Each row is followed by its class. Each block has new classes.
[  6  38  -1   5 -28   4  -6 -10   2  -3   0   8  -8  14 -13   7  14  -3
   0  -2   1  -3   0   0  -8  10  -2   2 -17  -5   5  12  -5  15  11  -2
  15  -6 -20  -7  -8   4  -4   2   7  -9  14  -5 -15   5   8  -6  -5  -1
   2]  hp
[ -2   3   3   5 -25   4  -4  -9  -5   0  -2  13  -1  13 -16  16   4   3
  -1   3   5  12  -2   7 -13  -5  -1  -3   8   8  -5  -1   3 -10  -4  -7
   8   1 -22   1  -5  -1  -6   3   4  -6   6  -1  24   4   5  -4  -5   5
   1]  zp
[ 11  43   2   2 -33   1  -8  -5   2   2   2   5   6   9  -4   5   8  -6
   1  -3   5  -1   0   2  -1   3  18  -3 -19 -17   0  13 -14   7  15  -1
   7   3 -22   0 -10   6   1   0  23   0  17 -10  -8  -1   8   1  -2 -11
  -2]  hp
[  7   3   2   2 -10   6  -5  -9   0   3  -1  15  -4  -3 -22  15   9  -2
   6  -1  -5  -1   2  -4 -12  14  -4   0   9  -5   2   8  10   9  14  -3
  10  -1  -7  -5 -12   0  -6  -2  -7  -1  -2  -1 -32   7   2   2  -6  -6
   5]  zp
[  1  23   2  -3 -44  -6  -9 -17   4  -2  -1  -5  21  21  -1  12   6   3
  -7   1   3 -10  -3  16   0 -16  17  -5 -12  -1   0   0  -8   8  -9   5
   9  -1 -40   4  -4   4   7   0   8  -7  11 -12  41   0   8  -4  -7   0
  -3]  Td
[ -5  15   4  -3 -41   5   4  -8 -14  25  -4 -25   6  16  28 -11  -9  -4
  -4  -2  16  -4  -2  15  25 -17   0  -5 -25  -6   8   0  -1 -26 -20   4
  12  10 -36   1  -3   7  23 -11  18   2   8 -11  39  -4   8   5   1   6
   2]  sb
[  2  27   1  -7 -42  11   3  -8 -17  28  -4 -23 -13  16  23 -10  -6  -6
   8  -1   8   2   7   8  24  -6  -5  -2 -31  -7   9  -7  -1 -19  -9   0
  12   6 -35  -4  -4   5  26 -12  22   3   9 -10  24  -1  16   0   3   1
  -4]  sb
[ -2  13   0   6  -9  -1   0  -5   1  10  -3 -12   2  10   9 -18  -4  -5
  -2   5   6   0   0  -2   7 -10   0  -2 -14  13   3   5  -9  -6  -9   6
  -1   2  -8   2   5  -1   6  -6   9  -5   9  -3  20  -3   6  -2 -34   1
  -2]  tc
[  5   3   5   6  25 -10  -4   9  11 -18   0  -6   1  -2   7 -16  -1   0
   4   7  -5   0  -3  -2  -2  10   4   1 -19  16   3   1  -2  30  -2   9
  -1  -3  17  -1   1  -4  -4  -3  -7  -1   2   8 -18  -4   5  -1   5  -8
  -4]  tc
[  3  20   2  12  -2   0  -5   9  10 -11   3   2   4 -15  -7  -2   8  -2
 -10   7   3   1   0  -4 -23   6   1   1  -1  14  -2  17 -13  25   9  -1
   1  -6   8   1  -1  -4 -17   2  -2  -5  13   7  -2   2   2  -1  -5   1
   3]  Zn
[  6  45   2  -3 -15   7   2  -8   8  -7   4   1  13  16   4   1   2  -4
  -2   2   4  -8  -3  -6   4  -9   3  -2 -13 -20  -1  15 -27 -10   5   1
   3   7 -17   5   3   7  10 -15  15   0  11  -7  16 -26   1   5   1  -6
  -5]  hp
[  7  15  -1   5 -16  -3 -10  -5   5  -4   0   1  -6   3 -13   2   9  -4
   4   0   0  -1   0  -2 -14  10   1  -3 -17   2  -1   7 -10  40  14   1
   8 -10  -6  -6  -9  -1  -5   7  -4  -4  13   0 -31   2  10  -1   2  -6
   1]  Zn
[  7  -7  -8   8 -23   4   1  -1 -17  37  -8  -5 -39   8   3 -13   2  14
  12   2   5  31  10   6 -10  40 -23   4 -18  26  10  -2  35  27   5 -11
  12  -3   1 -27 -15  -5   9   6   3   1   5  -4 -61   0  20  -3  10   0
   3]  sb
[ -9  57   7  -5 -19   1   1   1   7   3   4  -1  32  11  18  -6  -6  -2
 -13   0  -1 -24  -2   2  16 -44  13  -9 -16 -14  -2  16 -47 -30  -1  11
   0   3 -26  12  14   5   4 -18  19   0  24   1  81   3   2  -1  -5   4
 -15]  Zn
[  6 -25  -1   3   4  -3  -2   1 -10   9  -4 -20 -14  -8  16  -6  -4   6
  10  -2   0  -4  -4   4  14  15  -4   3 -18   6  -2 -12  22  12  -5   1
   2   5   6  -6  -2  -7  24   4 -12  11  -8  -3 -49  -5   2  -4   3  -2
   3]  bz
[  1  23   3   1   0   4  -3   3  15  -8   6   3  17   0   3   6  -3   1
  -2   2   2 -22   5  -3   2  -9   6  -5   1 -15  -3   6 -22  -4   6   2
  -1  -4  -2   6   6  12  -7   1   0  -1   5   2  23   3   7   4  -5  -3
  -5]  hp
[  4  11   3  -6 -39  -9  -3  -5 -15  15 -20 -34   0  15  22  -9   0  -3
  -3  -7  10  -7   3  19  32  -7   9  -3 -46   2   4  -6   1  -1 -13   8
  23   3 -38  -2   1   2  28 -13  11   4  10 -12  16  -7  15  -5  -1  -1
   1]  sb
